Here is a tiny trained network, its code and every weight. The questions are about switching its units off for an input and a target symbol, where a switched-off unit gives its printed mean instead of its output.

import numpy as np


def w(rows, s, z=0):
    codes = np.array(rows[::2]) - 128.0
    scale = np.full(codes.shape[1], s)
    scale[-1] = z or s
    return codes * scale


def softmax(a):
    e = np.exp(a - a.max(-1, keepdims=True))
    return e / e.sum(-1, keepdims=True)


def log_softmax(a):
    a = a - a.max(-1, keepdims=True)
    return a - np.log(np.exp(a).sum(-1, keepdims=True))


def net(x, mask):
    ids = ['ΓΩβεζησ'.index(c) for c in x.split()]
    T = len(ids)
    res = E[ids] + P[:T]
    u = 0
    for l in range(3):
        r = res
        for j in range(2):
            rows = slice(2 * j, 2 * j + 2)
            q, k, v = (r @ M[l][rows].T for M in (Q, K, V))
            z = softmax(np.where(np.tri(T) > 0, q @ k.T / 2**0.5, -1e9)) @ v
            o = O[l][rows]
            res = res + np.where(mask[u + j], z, o[:, -1]) @ o[:, :-1]
        u += 2
    return log_softmax(res[-1] @ U[:, :-1].T + U[:, -1])


Q, K, V, O = {}, {}, {}, {}
E = w([
[98,103,142,138],'Γ',
[120,254,44,175],'Ω',
[87,132,149,89],'β',
[182,127,141,82],'ε',
[136,118,140,97],'ζ',
[129,147,146,53],'η',
[165,102,147,144],'σ',
],0.017)
P = w([
[148,124,113,171],'0',
[126,122,60,160],'1',
[110,72,19,150],'2',
[158,170,172,190],'3',
[150,168,81,181],'4',
[132,97,132,161],'5',
[177,214,165,200],'6',
[123,100,13,171],'7',
[158,153,214,181],'8',
[175,215,141,209],'9',
[119,63,156,138],'10',
[170,183,254,186],'11',
[129,127,43,181],'12',
[68,82,174,127],'13',
],0.0097)
Q[0] = w([
[114,3,154,75],'0.h0',
[121,58,36,87],'0.h0',
[120,126,129,130],'0.h1',
[130,127,125,126],'0.h1',
],0.057)
K[0] = w([
[129,116,253,119],'0.h0',
[123,35,166,85],'0.h0',
[129,127,121,121],'0.h1',
[121,125,129,128],'0.h1',
],0.059)
V[0] = w([
[2,161,159,137],'0.h0',
[150,39,149,243],'0.h0',
[151,222,194,166],'0.h1',
[109,153,217,163],'0.h1',
],0.024)
O[0] = w([
[247,151,88,91,123],'0.h0',
[125,196,213,102,2],'0.h0',
[5,104,84,106,190],'0.h1',
[165,152,80,29,94],'0.h1',
],0.015,0.0063)
Q[1] = w([
[49,90,152,234],'1.h0',
[179,88,221,191],'1.h0',
[90,3,64,107],'1.h1',
[105,62,145,62],'1.h1',
],0.035)
K[1] = w([
[140,183,21,124],'1.h0',
[33,227,98,243],'1.h0',
[107,177,14,253],'1.h1',
[144,222,129,214],'1.h1',
],0.028)
V[1] = w([
[118,129,80,100],'1.h0',
[112,228,63,180],'1.h0',
[106,255,67,182],'1.h1',
[74,170,111,148],'1.h1',
],0.007)
O[1] = w([
[123,112,90,95,139],'1.h0',
[219,146,73,128,149],'1.h0',
[160,199,253,57,245],'1.h1',
[172,120,131,112,194],'1.h1',
],0.0052,0.011)
Q[2] = w([
[228,35,3,70],'2.h0',
[132,109,97,123],'2.h0',
[133,142,119,117],'2.h1',
[124,119,144,128],'2.h1',
],0.03)
K[2] = w([
[59,224,3,243],'2.h0',
[140,135,144,130],'2.h0',
[125,113,129,105],'2.h1',
[129,150,116,137],'2.h1',
],0.031)
V[2] = w([
[128,23,160,101],'2.h0',
[165,143,176,81],'2.h0',
[75,247,53,112],'2.h1',
[97,208,64,200],'2.h1',
],0.011)
O[2] = w([
[115,126,2,95,22],'2.h0',
[190,9,179,132,2],'2.h0',
[122,231,54,205,77],'2.h1',
[216,118,158,182,151],'2.h1',
],0.007,0.0084)
U = w([
[253,193,132,149,235],'Γ',
[205,161,207,93,192],'Ω',
[129,105,187,85,222],'β',
[63,180,243,43,81],'ε',
[134,166,175,127,78],'ζ',
[96,58,82,102,82],'η',
[17,78,177,139,2],'σ',
],0.0048,0.007)

Each question gives the input, a string of symbols that net reads in full, and the target symbol t.
The units are the heads (2 rows each of Q, K, V and O). Each row of codes is followed by its name. A weight is (code - 128) times the scale printed after its matrix; where a second scale follows, it is the last column's (O and U).
mask holds one flag per head, layer by layer. A switched-off head (its flag False) gives its mean, the last column of its rows in O, instead of its output. The means were averaged over made-up inputs and are rounded, as every weight is.
A unit's drop is (log p(t) with every unit on - log p(t) with that unit switched off) / (log p(t) with every unit on - log p(t) with every unit switched off).
The circuit of an input: a set's keep is (log p(t) with only the set's units on - log p(t) with every unit switched off) / (log p(t) with every unit on - log p(t) with every unit switched off). Starting from all 6 units, units are removed one at a time, each time the one whose removal leaves the highest keep (on an exact tie, the one counted first), for as long as the keep stays at least 0.8.
circuit, biggest first: the units of the circuit, biggest drop first
most important unit: the unit with the biggest drop
which heads matter: for each layer, one digit per head in row order, 1 if its drop is at least 0.15 and else 0, layers parted by /
drop of u: that unit's drop, to one decimal
input σ Γ β η Ω Γ ε η, target Ω: circuit, biggest first : 0.h0; 2.h0
input Ω ζ σ, target Γ: most important unit : 2.h1
input η η β Γ, target η: which heads matter : 10 / 00 / 10
input Γ Γ η, target Ω: which heads matter : 11 / 00 / 10
input ε Ω η ε σ ε Γ ε η Γ ε β ε β, target Ω: which heads matter : 10 / 01 / 00
input Γ η ζ, target Ω: which heads matter : 11 / 00 / 10
input η η η β Ω η β ε Γ, target Γ: which heads matter : 00 / 10 / 00
input β σ Ω Γ η σ Ω η Ω σ Γ, target Ω: which heads matter : 10 / 00 / 10
input β ε ε η β σ, target η: circuit, biggest first : 0.h0; 1.h1
input β β Γ ε η ε σ, target η: which heads matter : 10 / 00 / 00
input ζ β η β β η ζ η ε Γ, target η: circuit, biggest first : 0.h0; 2.h0
input σ β ε β Γ ε β η η ε, target η: which heads matter : 10 / 00 / 00
input ζ β ζ ζ, target Γ: which heads matter : 10 / 01 / 00
input η σ β ζ β η Ω η β η β, target Ω: most important unit : 0.h0
input η β β ε, target Γ: which heads matter : 10 / 00 / 00
input Γ β σ η β ε ε σ β β σ ε, target Γ: which heads matter : 10 / 01 / 00
input ε η ζ ε ζ η Γ β β β β β Γ Ω, target Γ: which heads matter : 10 / 00 / 00
input σ η Γ ε η η Γ ζ η η β ζ β, target Γ: drop of 0.h1 : 0.0
input β Γ β ε η β ε β ε ζ ε η Γ, target σ: drop of 2.h0 : 0.0
input σ ε η ζ β ε ζ η η β β Γ, target Γ: circuit, biggest first : 0.h0
input Γ ζ β σ η ε, target ε: drop of 0.h0 : 1.4
